In the rows, zero is written as 128.
Each row of numbers stands for one object and depends on some of the facts below. Use the named rows to name the rest.

Known rows:
[129 156  68 106 102 133 227 155  75 134 151 145 151 133 143  75 143  71
  94 149 101 137 136 132 141  75] : kofluplor
[166  78 150 122 154  86 140 112 136  79  69 155 108 136 171 139 146 139
 118 129 107 155 147 130 140 160] : plopleplos
[162 128 130 116 126 137 135 125 137 116 116 134 128 121 122 129 137 130
 137 126 134 104 119 134 126 142] : gasum
[130 130 129 129 132 136 130 128 129 120 132 133 141 119 123 133 124 131
 131 127 138 118 123 126 128 141] : drodrak
[ 99 104 121 139 126 129 117 129 135 118 102 135 108 130 126 111 119 137
 139 129 131 129 130 127 128 123] : flevemen
[ 81 127 121 133 121 123 107 123 143 135  83 133 103 131 122 127 113 127
 124 128 135 132 131 118 133 115] : mogu
[115 124 120 140 120 136 114 124 147 144  87 170 107 123 115 149 114 117
 116 123 135 128 129 117 126 118] : dregrir
[119 149 123 129 129 132 121 137 129 121 141 118 151 119 114 143 132 125
 119 126 133 140 136 126 134 123] : lago
[139 132 130 126 129 135 135 129 124 130 131 138 135 121 127 128 130 127
 128 127 133 121 126 130 126 136] : skaga
[100 118 123 134 121 127 125 129 129 115 117 111 114 132 134 106 128 135
 134 132 127 144 140 125 131 117] : flefel
[119 117 123 135 131 142 140 129 121 112 115 132 129 121 134 128 130 128
 130 131 142 130 136 128 127 136] : doflam
[146 136 133 124 137 130 124 126 144 142 123 175 132 119 119 144 121 122
 121 116 127 103 109 121 128 139] : navam
[124 131 122 134 124 142 140 133 116 109 138 112 131 125 132 122 137 127
 128 134 135 145 142 133 129 127] : fiplun
[106 106 136 136 138 106 123 126 131 155 138 158 127 151 140 130 112 125
 136 136 127 115 119 136 125 123] : vestar
[119 125 127 117 129 114 116 130 134 124 124 106 127 137 126 126 131 134
 134 128 122 120 127 130 129 126] : kadrom
[ 85 121 128 143 136 118 127 135 100 123 162 100 136 147 148 113 124 135
 131 143 129 158 149 129 127 111] : plogron
[137 136  85  97 113 110 201 144  96 140 121 134 136 141 152  71 131  85
 114 144  99 103 120 137 139 102] : rugik

How the objects are related:
ψ(fodor, fusus); ψ(gunim, floplo); ψ(vustu, skogas); ψ(fimi, plopleplos); ψ(gefu, brizituk); ψ(zuvur, griflalan); ψ(memorar, troplagra); ψ(flevemen, zade); ψ(skanel, mumur)
ψ(nustos, brigro); ψ(lanem, gasum); ψ(gromogos, lidrir); ψ(stostor, draskostol); ψ(draskostol, klakal); ψ(plalor, doflam); ψ(loskin, siplabes); ψ(flisima, rugik); ψ(pleflo, plalor)
ψ(brosta, brisku); ψ(tegil, falel); ψ(bruli, fugro); ψ(skadris, skamel); ψ(fusus, flevemen); ψ(bazan, geva); ψ(soges, bazan); ψ(fustaske, nika); ψ(klemo, kofluplor)
ψ(drodrak, tikas); ψ(geflaskas, fimi); ψ(plopleplos, kovek); ψ(lustipon, bazol); ψ(griflalan, nustos); ψ(pitrafam, skanel); ψ(koste, zafes); ψ(skamel, skegra); ψ(flesek, debrul)
ψ(gaflino, zuvur); ψ(skogas, gitri); ψ(fotrir, gaflino); ψ(vibrik, senar); ψ(pliplen, gromogos); ψ(sapar, pleflo); ψ(kovek, bronol); ψ(stipam, flotrudol); ψ(vadam, temis)
ψ(zafes, pluskovek); ψ(senar, vustu); ψ(dusus, drodrak); ψ(grugu, pakos); ψ(gitri, mibratim); ψ(gasum, limas); ψ(plavas, revumu); ψ(brigro, soges); ψ(nosu, kitos)
ψ(klekam, plapel); ψ(pluskovek, memorar); ψ(brizituk, fotrir); ψ(nopadras, flukil); ψ(flotrudol, gefu); ψ(bazol, nuves); ψ(sostu, fliflis); ψ(troplagra, stive); ψ(kofluplor, flisima)
ψ(lidrir, klemo); ψ(briseskir, gunim); ψ(kitos, fiskenol); ψ(vistom, lustipon); ψ(klore, pabu); ψ(pakos, dusus); ψ(geva, geflaskas); ψ(klibos, sapar); ψ(tretos, lodran)
ψ(pabu, skadris); ψ(dalus, tegil); ψ(zade, pleli); δ(fodor, flefel); δ(vustu, mumur); δ(fimi, rubrok); δ(gefu, trabul); δ(zuvur, netrel); δ(trugum, plogron)
δ(skofur, dodus); δ(dratem, senar); δ(flevemen, gezimu); δ(skanel, kitos); δ(nika, fotrir); δ(nustos, flevemen); δ(trusto, grabu); δ(plapel, fustaske); δ(plogron, skogas)
δ(rugik, sivo); δ(dodus, geflaskas); δ(klerul, skaga); δ(gromogos, mogu); δ(draskostol, revumu); δ(drutivi, nasku); δ(plalor, bufon); δ(klakal, klemo); δ(skegra, klopigre)
δ(breplol, limas); δ(navam, dotrer); δ(stiskan, fiplun); δ(pleflo, pluskovek); δ(gatim, soges); δ(brosta, vistom); δ(bruli, gazi); δ(keguk, fusus); δ(skaga, plapel)
δ(skadris, sasotra); δ(buregrur, dunik); δ(bazan, klifer); δ(flefel, gunim); δ(restin, maflun); δ(doflam, pleli); δ(fustaske, pabu); δ(briver, klibos); δ(troklan, flotrudol)
δ(klemo, stibroflim); δ(grabu, padrem); δ(drodrak, sumol); δ(fugro, brigro); δ(bribron, drutivi); δ(debrul, gefu); δ(griflalan, lustipon); δ(maflun, skanel); δ(pitrafam, nustos)
δ(lago, flesek); δ(zimek, klakal); δ(siplabes, plavas); δ(klazil, sapar); δ(limas, falel); δ(drenaflu, pakos); δ(bronol, bitre); δ(flazi, vestar); δ(koste, fisu)
δ(stedum, dralo); δ(flesek, rutum); δ(gaflino, siplabes); δ(skogas, kadrom); δ(fotrir, fodor); δ(vibrik, doflam); δ(pliplen, grasto); δ(sivo, vibrik); δ(sapar, fimi)
δ(kovek, drenaflu); δ(stipam, klekam); δ(drebril, ludaros); δ(klifer, troplagra); δ(vadam, fugro); δ(kadrom, bruli); δ(naklo, zimek); δ(dralo, kluzuvan); δ(fava, rurom)
δ(dusus, bagres); δ(grugu, gitri); δ(kloske, draskostol); δ(trabul, griflalan); δ(kozir, klerul); δ(mudor, plalor); δ(stive, gatim); δ(klopigre, sebadrol); δ(gezimu, stostor)
δ(pluskovek, flisima); δ(nopadras, briska); δ(flotrudol, skofur); δ(bazol, briseskir); δ(bava, mugam); δ(kufi, sostu); δ(dubitron, vuze); δ(troplagra, restin); δ(brutol, gafor)
δ(modam, navam); δ(fiplun, drebril); δ(kofluplor, nopadras); δ(lidrir, pleflo); δ(bitre, kozir); δ(kitos, mudor); δ(stibroflim, lago); δ(vistom, lodran); δ(mibratim, flima)
δ(klore, vadam); δ(kevil, drodrak); δ(fisu, lanem); δ(geva, plerek); δ(falel, kevil); δ(fliflis, vustu); δ(fiskenol, memorar); δ(klibos, skibim); δ(vestar, stiskan)
δ(netrel, zade); δ(gazi, koste); δ(pabu, granir); δ(dalus, flukil); ω(fodor, b); ω(gunim, f); ω(briska, d); ω(vustu, a); ω(fimi, d)
ω(gefu, c); ω(zuvur, e); ω(trugum, b); ω(memorar, c); ω(skofur, a); ω(dratem, c); ω(flevemen, b); ω(skanel, d); ω(nika, a)
ω(dunik, a); ω(nustos, c); ω(trusto, d); ω(plapel, e); ω(plogron, b); ω(pliren, d); ω(rugik, d); ω(rurom, f); ω(dodus, d)
ω(lanem, b); ω(klerul, b); ω(gromogos, f); ω(stipok, a); ω(stostor, f); ω(draskostol, a); ω(nuves, e); ω(drutivi, f); ω(plalor, d)
ω(loskin, a); ω(klakal, c); ω(skegra, e); ω(breplol, c); ω(trubril, b); ω(navam, c); ω(stiskan, d); ω(flisima, e); ω(pleflo, d)
ω(gatim, c); ω(brosta, c); ω(gafor, e); ω(floplo, a); ω(flaflir, b); ω(tegil, d); ω(bruli, a); ω(keguk, e); ω(badru, f)
ω(skaga, e); ω(temis, e); ω(plerek, b); ω(skadris, e); ω(buregrur, e); ω(bufon, a); ω(fusus, a); ω(bazan, c); ω(soges, a)
ω(flefel, b); ω(restin, e); ω(doflam, a); ω(fustaske, a); ω(briver, a); ω(troklan, d); ω(klemo, a); ω(mumur, d); ω(grabu, a)
ω(drodrak, e); ω(geflaskas, f); ω(klastibri, c); ω(fugro, a); ω(sumol, b); ω(bribron, e); ω(drustes, c); ω(modar, a); ω(skibim, f)
ω(plopleplos, d); ω(lustipon, a); ω(nuflim, a); ω(debrul, e); ω(griflalan, a); ω(maflun, a); ω(pitrafam, d); ω(lago, e); ω(zimek, c)
ω(siplabes, b); ω(drusen, c); ω(klazil, a); ω(limas, b); ω(drenaflu, f); ω(bronol, b); ω(nasku, c); ω(pleli, a); ω(grasto, c)
ω(rutum, e); ω(flazi, b); ω(dotrer, f); ω(koste, f); ω(stedum, f); ω(skamel, b); ω(flesek, d); ω(dinavi, f); ω(gaflino, d)
ω(skogas, b); ω(fotrir, a); ω(vibrik, c); ω(flukil, e); ω(kluzuvan, b); ω(pliplen, c); ω(sivo, b); ω(sebadrol, b); ω(rubrok, b)
ω(sapar, a); ω(kovek, e); ω(bagres, c); ω(flima, a); ω(granir, b); ω(stipam, e); ω(drebril, a); ω(mogu, b); ω(mugam, b)
ω(klifer, d); ω(vadam, d); ω(kadrom, d); ω(triplun, c); ω(flosum, b); ω(naklo, f); ω(zafes, a); ω(sasotra, c); ω(senar, d)
ω(dralo, a); ω(fava, a); ω(dusus, d); ω(grugu, a); ω(kloske, d); ω(trabul, d); ω(kozir, a); ω(mudor, c); ω(gitri, a)
ω(stive, b); ω(klopigre, a); ω(gasum, f); ω(plavas, f); ω(brigro, d); ω(nosu, a); ω(dregrir, a); ω(gezimu, d); ω(klekam, d)
ω(pluskovek, f); ω(brizituk, d); ω(nopadras, b); ω(flotrudol, b); ω(bazol, a); ω(bava, c); ω(sostu, c); ω(kufi, d); ω(dubitron, b)
ω(troplagra, e); ω(padrem, d); ω(brutol, e); ω(modam, c); ω(fiplun, a); ω(kofluplor, a); ω(lidrir, e); ω(briseskir, b); ω(vuze, f)
ω(bitre, f); ω(brisku, b); ω(kitos, d); ω(stibroflim, d); ω(vistom, b); ω(mibratim, d); ω(klore, b); ω(lodran, b); ω(revumu, e)
ω(pakos, e); ω(kevil, e); ω(fisu, a); ω(ludaros, a); ω(geva, a); ω(falel, f); ω(fliflis, f); ω(fiskenol, c); ω(klibos, c)
ω(vestar, d); ω(netrel, c); ω(gazi, e); ω(tretos, e); ω(tikas, b); ω(pabu, c); ω(dalus, a); ω(zade, e); Θ(fimi, gezimu)
Θ(fimi, troplagra); Θ(dratem, gafor); Θ(dratem, lidrir); Θ(trusto, dregrir); Θ(trusto, zade); Θ(trusto, lidrir); Θ(plogron, fodor); Θ(plogron, modar); Θ(plogron, skanel)
Θ(pliren, pleflo); Θ(lanem, nasku); Θ(stipok, geva); Θ(draskostol, dregrir); Θ(draskostol, dunik); Θ(draskostol, tegil); Θ(draskostol, nasku); Θ(drutivi, dregrir); Θ(plalor, klifer)
Θ(plalor, plopleplos); Θ(loskin, flazi); Θ(trubril, flaflir); Θ(keguk, drustes); Θ(keguk, zimek); Θ(keguk, vibrik); Θ(plerek, badru); Θ(plerek, flotrudol); Θ(soges, mugam)
Θ(soges, trugum); Θ(fustaske, klastibri); Θ(fustaske, briver); Θ(fustaske, pabu); Θ(troklan, buregrur); Θ(grabu, sostu); Θ(sumol, dunik); Θ(sumol, brosta); Θ(bribron, mugam)
Θ(bribron, vestar); Θ(bribron, senar); Θ(bribron, klemo); Θ(nuflim, flazi); Θ(lago, pabu); Θ(lago, kevil); Θ(drusen, koste); Θ(klazil, modar); Θ(klazil, klerul)
Θ(klazil, grasto); Θ(drenaflu, mugam); Θ(drenaflu, modar); Θ(pleli, bronol); Θ(pleli, dubitron); Θ(pleli, vibrik); Θ(dinavi, trugum); Θ(dinavi, skadris); Θ(flukil, flevemen)
Θ(flukil, gazi); Θ(sapar, navam); Θ(sapar, zade); Θ(sapar, sebadrol); Θ(kovek, klakal); Θ(kovek, fusus); Θ(granir, gatim); Θ(drebril, fugro); Θ(triplun, kufi)
Θ(triplun, zuvur); Θ(flosum, bruli); Θ(naklo, stostor); Θ(naklo, plavas); Θ(naklo, fugro); Θ(zafes, limas); Θ(sasotra, briska); Θ(sasotra, mogu); Θ(fava, dunik)
Θ(grugu, gromogos); Θ(trabul, klastibri); Θ(trabul, maflun); Θ(trabul, mogu); Θ(kozir, kloske); Θ(mudor, mugam); Θ(gitri, briver); Θ(gitri, fiskenol); Θ(nosu, stipam)
Θ(nosu, geflaskas); Θ(pluskovek, zimek); Θ(bazol, bitre); Θ(bazol, temis); Θ(fiplun, flaflir); Θ(kofluplor, skegra); Θ(kofluplor, dodus); Θ(kofluplor, briver); Θ(mibratim, flaflir)
Θ(klore, stipam); Θ(klore, rutum); Θ(klore, dralo); Θ(revumu, fusus); Θ(revumu, gaflino); Θ(pakos, klibos); Θ(pakos, breplol); Θ(ludaros, klastibri); Θ(ludaros, flisima)
Θ(ludaros, dunik); Θ(ludaros, fisu); Θ(fliflis, trugum); Θ(tretos, plapel); Θ(tikas, rutum); Θ(tikas, gasum); Θ(tikas, bava); Θ(tikas, bruli)

Which object is each row?
No name comes twice in this set of rows, the named rows included.
[ 83 119 125 128 121 126 125 126 131 135  91 121 104 133 129 116 120 133
 130 126 136 130 131 121 133 119] -> sebadrol
[121 123 120 121 134 116 103 127 134 117 127  92 137 130 120 125 119 135
 138 129 129 114 124 128 128 129] -> dusus
[ 86 147 111 132 125 135 128 142 125 123 134 107 143 124 120 150 139 123
 111 126 142 160 150 123 136 107] -> ludaros
[115 127 123 140 133 143 120 130 125 100 135 105 138 122 125 134 134 139
 134 132 148 142 140 130 125 134] -> zafes
[114 125 118 128 120 130 134 133 117  95 122  78 123 125 132 101 138 142
 138 133 121 146 140 128 133 124] -> flosum
[133 136 129 127 133 126 106 124 153 166 109 188 134 117 105 165 107 113
 113 110 135  94 105 113 130 127] -> klastibri
[123 136  97 125 107 130 244 141  77 173 148 212 133 152 159  66 124  63
 101 163 114 124 121 138 136  86] -> klemo
[100  94 130 155 126 119 116 121 128 144 124 157 104 148 144 111  94 121
 133 141 129 127 130 123 120 122] -> trugum
[132 119 111 138 120 132 106 121 147 138  93 157 102 126 121 140 108 115
 118 122 130 121 132 114 119 123] -> briver
[121 163  92 109 108 127 218 142 106 162 115 215 134 131 130 100 132  72
  92 135 113 106 114 125 142  84] -> flisima

Now the same objects, written a new way:
Named rows:
[157 143 123 111 140 158 146  65 125 112  73 140 117 121] : fustaske
[143 155 135 123 113 152 125 105 153 118  93 162 125 133] : sostu
[119 132 121 119 116 142 126 119 140 128 134 138 128 130] : padrem
[123 141 113 132 115 129 123 143 135 132 113 137 121 125] : sivo
[128 145 117 128 109 126 115 137 134 128 129 126 120 129] : zade
[120 129 117 122 121 141 125 130 139 134 113 142 125 127] : stiskan
[135 136  99 123 126 128 127 137 116 124 132 118 125 121] : fimi
[118 141 152 117 113 140 117 125 135 126 119 138 125 133] : grasto
[152 162 101 136 110 135 126 135 151 127  85 163 125 129] : vibrik
[121 139  99 131 115 134 129 141 135 135 113 140 121 122] : vestar
[122 128 134 112 115 111 103 176 107 135 179  97 134 134] : flukil
[126 138 106 130 106 131 123 139 139 133 132 127 128 128] : gasum
[138 147 103 128 120 155 140  98 151 122  78 166 116 123] : vadam
[ 89 132 156 132 124 129 141  95  98 110 104  88  85 106] : fugro
[123 133 107 126 118 135 126 130 137 132 117 138 121 125] : kufi
[101 114 164 113 119 123  99 171 123 143 155 117 129 135] : skegra
[141 142 144 119 123 127 118 139 113 121 123 125 121 126] : dratem

Name these rows:
No name comes twice in this set of rows, the named rows included.
[173 151  71 124 119 130 126 156 142 133 122 157 148 134] -> klore
[147 128 116 126 130 129 147  92 104  95  85  68  92 111] -> draskostol
[108 115 148 107 126 131 124 125 102 124 168  89 126 126] -> pleli
[151 143 112 112 128 161 146  83 137 108 104 147 130 125] -> nosu
[140 142  98 127 121 153 135 115 159 129  93 172 128 129] -> flesek
[130 136 106 126 107 129 113 155 141 141 151 134 139 136] -> skamel
[109 130 196 127 160 140 111 122 109 135 249 136 122 107] -> mibratim
[130 143 107 134 126 160 152  75 144  95  49 158 117 111] -> bruli
[116 126 156 108 120 119 106 150 100 125 170  94 128 129] -> revumu
[ 93 129 173 118 117 130 115 116 115 120 133 106 103 123] -> temis
[154 142  70 135 111 140 126 159 163 135 105 168 155 132] -> koste
[156 142  93 116 131 154 141 115 140 120 107 157 140 130] -> grugu
[153 145  92 127 113 142 120 156 164 142 117 173 148 139] -> nopadras

